Below is a small trained network, with its code and all its weights. Each question gives an input and a class and asks what happens when units are switched off, that is, made to give their printed mean instead of their output.

import numpy as np


def w(rows, s, z=0):
    codes = np.array(rows[::2]) - 128.0
    scale = np.full(codes.shape[1], s)
    scale[-1] = z or s
    return codes * scale


def f(y):
    return y / 2 * (1 + np.tanh(0.7978845608 * (y + 0.044715 * y**3)))


def log_softmax(a):
    a = a - a.max(-1, keepdims=True)
    return a - np.log(np.exp(a).sum(-1, keepdims=True))


def net(x, mask):
    res = np.array(x, float).reshape(1, 8) / 4 @ E
    y = f(res @ A[0][:, :-1].T + A[0][:, -1])
    res = res + np.where(mask, y, B[0][:, -1]) @ B[0][:, :-1]
    return log_softmax(res[-1] @ U[:, :-1].T + U[:, -1])


A, B = {}, {}
E = w([
[107,210,215,169,192,103,102,108,192],'x0',
[50,55,97,169,152,187,94,61,176],'x1',
[133,127,131,125,116,129,124,118,144],'x2',
[117,1,201,123,142,85,200,196,177],'x3',
[125,135,123,111,125,145,130,131,146],'x4',
[124,130,123,132,143,130,134,142,112],'x5',
[135,120,228,137,87,210,42,164,69],'x6',
[169,138,138,202,101,202,249,99,107],'x7',
],0.0089)
A[0] = w([
[130,115,185,154,68,164,142,109,89,78],'neuron 1',
[115,138,104,163,133,104,173,115,131,115],'neuron 2',
[92,115,81,104,128,46,153,84,121,62],'neuron 3',
[92,132,111,122,165,93,188,94,153,127],'neuron 4',
[105,174,76,152,42,179,161,120,114,97],'neuron 5',
[165,76,170,121,112,177,62,133,103,176],'neuron 6',
[115,122,162,96,104,138,41,181,126,105],'neuron 7',
[162,96,117,243,130,205,172,78,126,151],'neuron 8',
[112,143,84,105,176,86,179,128,148,22],'neuron 9',
[168,180,163,140,53,161,237,119,123,106],'neuron 10',
[206,190,197,150,130,87,144,183,144,156],'neuron 11',
[138,89,168,137,145,112,153,183,150,47],'neuron 12',
[89,80,174,124,98,87,146,171,155,68],'neuron 13',
[100,203,189,190,167,142,141,129,205,40],'neuron 14',
[133,193,85,165,135,139,85,86,92,63],'neuron 15',
[148,146,139,147,161,169,133,110,160,66],'neuron 16',
[126,159,126,72,60,59,132,186,100,180],'neuron 17',
[81,223,205,139,220,114,137,121,146,196],'neuron 18',
[190,141,175,88,105,96,165,120,142,121],'neuron 19',
[105,102,185,179,129,100,120,150,134,72],'neuron 20',
[106,91,173,104,130,124,174,141,160,121],'neuron 21',
[69,91,116,156,155,172,116,72,153,92],'neuron 22',
[99,159,85,106,115,96,51,112,121,111],'neuron 23',
[110,163,84,128,108,62,177,112,168,118],'neuron 24',
[142,106,202,127,116,180,108,129,86,85],'neuron 25',
[134,90,164,140,150,156,179,175,174,49],'neuron 26',
[184,168,114,73,111,141,148,204,124,64],'neuron 27',
[22,41,94,171,150,173,77,81,154,85],'neuron 28',
[176,174,113,114,115,115,119,114,100,191],'neuron 29',
[174,68,41,116,67,175,144,180,83,254],'neuron 30',
[146,102,86,89,67,143,131,110,128,52],'neuron 31',
[105,38,113,129,139,104,157,226,148,85],'neuron 32',
[110,92,93,94,134,59,19,170,185,58],'neuron 33',
[142,194,75,153,120,166,96,113,122,128],'neuron 34',
[140,138,172,152,118,198,113,173,126,87],'neuron 35',
[148,137,88,107,178,114,178,101,160,110],'neuron 36',
[141,157,181,156,90,168,202,82,142,179],'neuron 37',
],0.011,0.0016)
B[0] = w([
[149,168,68,103,124,96,111,152,148,189],'neuron 1',
[145,149,92,82,108,109,109,121,182,163],'neuron 2',
[187,158,95,166,76,124,90,165,135,184],'neuron 3',
[182,159,95,148,116,132,102,141,129,186],'neuron 4',
[116,72,115,77,131,166,109,127,115,190],'neuron 5',
[144,166,105,129,104,108,102,152,118,220],'neuron 6',
[172,161,74,115,121,94,127,183,213,222],'neuron 7',
[111,106,114,98,197,128,144,174,211,223],'neuron 8',
[138,189,150,91,102,115,123,154,135,185],'neuron 9',
[151,66,114,152,197,130,134,186,198,243],'neuron 10',
[87,117,170,145,115,129,175,146,122,229],'neuron 11',
[173,133,181,100,150,192,112,56,113,188],'neuron 12',
[187,136,152,33,166,169,127,32,121,198],'neuron 13',
[49,82,64,129,36,60,86,78,92,219],'neuron 14',
[147,123,155,63,141,175,140,39,105,207],'neuron 15',
[82,90,142,135,167,141,118,132,104,152],'neuron 16',
[84,100,183,153,139,127,201,165,148,211],'neuron 17',
[58,72,114,134,83,120,80,125,137,239],'neuron 18',
[98,117,180,158,112,165,145,114,134,184],'neuron 19',
[138,125,122,113,103,121,95,94,122,173],'neuron 20',
[128,101,120,78,91,172,122,87,80,187],'neuron 21',
[132,182,255,159,125,137,179,207,94,194],'neuron 22',
[140,85,110,102,193,152,157,101,108,205],'neuron 23',
[164,188,133,103,98,154,99,187,112,196],'neuron 24',
[174,199,62,133,90,173,98,158,125,206],'neuron 25',
[160,98,131,44,125,155,132,102,89,192],'neuron 26',
[71,159,179,145,118,137,196,119,110,194],'neuron 27',
[126,136,251,194,97,166,181,163,141,244],'neuron 28',
[142,95,175,125,138,165,184,109,87,183],'neuron 29',
[36,87,82,190,84,70,63,101,71,245],'neuron 30',
[93,124,133,167,74,110,97,106,95,168],'neuron 31',
[135,124,141,84,125,169,87,87,91,228],'neuron 32',
[133,48,73,154,232,75,145,150,230,245],'neuron 33',
[185,131,151,104,154,217,172,56,95,201],'neuron 34',
[192,193,96,112,93,128,85,185,179,191],'neuron 35',
[144,209,73,133,80,141,92,177,133,184],'neuron 36',
[119,81,50,131,178,124,132,151,157,211],'neuron 37',
],0.0077,0.011)
U = w([
[196,115,132,28,132,190,123,10,105,89],'0',
[141,65,62,106,222,110,132,198,188,253],'1',
[213,254,74,106,35,110,69,196,153,69],'2',
[4,65,89,141,4,86,50,88,95,112],'3',
[108,137,239,165,84,150,218,195,123,87],'4',
],0.0098,0.0029)

Each question gives the input, the list of numbers given to net, and the class t.
The units are the neurons (one row each of A and B). Each row of codes is followed by its name. A weight is (code - 128) times the scale printed after its matrix; where a second scale follows, it is the last column's (A, B and U).
mask holds one flag per neuron, in row order. A switched-off neuron (its flag False) gives its mean, the last column of its row in B, instead of its output. The means were averaged over made-up inputs and are rounded, as every weight is.
A unit's drop is (log p(t) with every unit on - log p(t) with that unit switched off) / (log p(t) with every unit on - log p(t) with every unit switched off).
The circuit of an input: a set's keep is (log p(t) with only the set's units on - log p(t) with every unit switched off) / (log p(t) with every unit on - log p(t) with every unit switched off). Starting from the 12 units with the biggest drops (on a tie, the unit counted first), units are removed one at a time, each time the one whose removal leaves the highest keep (on an exact tie, the one counted first), for as long as the keep stays at least 0.8.
units of the circuit, in order: the units of the circuit, biggest drop first
most important unit: the unit with the biggest drop
top k neurons: the k neurons with the biggest drops, biggest first
drop when u is switched off: that unit's drop, to one decimal
input [1,-3,4,0,3,3,7,7], class 1: most important unit : neuron 10
input [7,6,6,-3,-7,6,-2,7], class 1: top 2 neurons : (neuron 8; neuron 30)
input [-4,7,-3,1,-6,-7,0,7], class 1: top 2 neurons : (neuron 8; neuron 37)
input [0,7,0,6,-3,5,-2,3], class 4: top 2 neurons : (neuron 28; neuron 22)
input [-3,-8,-6,-1,2,-7,-3,7], class 4: top 2 neurons : (neuron 27; neuron 33)
input [8,5,2,0,6,5,-4,-6], class 3: top 3 neurons : (neuron 14; neuron 18; neuron 10)
input [-5,-1,0,-2,-5,-6,8,6], class 2: top 2 neurons : (neuron 25; neuron 35)
input [-3,8,7,-8,3,3,-4,-7], class 0: top 3 neurons : (neuron 15; neuron 23; neuron 34)
input [-7,-5,-8,4,5,8,6,-6], class 3: top 2 neurons : (neuron 30; neuron 10)
input [5,6,-6,8,-2,-8,8,-3], class 0: top 2 neurons : (neuron 13; neuron 12)
input [1,-1,0,-6,4,1,8,8], class 1: top 2 neurons : (neuron 10; neuron 8)
input [1,-8,-7,7,-5,-1,-8,6], class 2: top 4 neurons : (neuron 36; neuron 24; neuron 4; neuron 2)
input [6,8,-5,0,4,3,6,-2], class 4: top 3 neurons : (neuron 28; neuron 22; neuron 30)
input [5,8,-2,-7,-5,-2,-5,6], class 4: units of the circuit, in order : (neuron 22)
input [4,-6,8,-5,0,-1,2,-6], class 1: top 3 neurons : (neuron 33; neuron 28; neuron 7)
input [-7,-5,4,-5,8,7,-1,-7], class 1: top 3 neurons : (neuron 33; neuron 14; neuron 23)
input [6,0,-4,-5,-6,-6,-3,-5], class 3: drop when neuron 21 is switched off : 0.0
input [-6,2,8,-4,1,0,-2,6], class 1: drop when neuron 8 is switched off : 1.9
input [-5,-7,5,-5,8,-6,-1,0], class 4: drop when neuron 17 is switched off : 0.2
input [7,0,1,-4,7,-4,-5,5], class 3: drop when neuron 18 is switched off : 0.5
input [-5,-5,-6,-3,1,7,-2,5], class 1: units of the circuit, in order : (neuron 10)
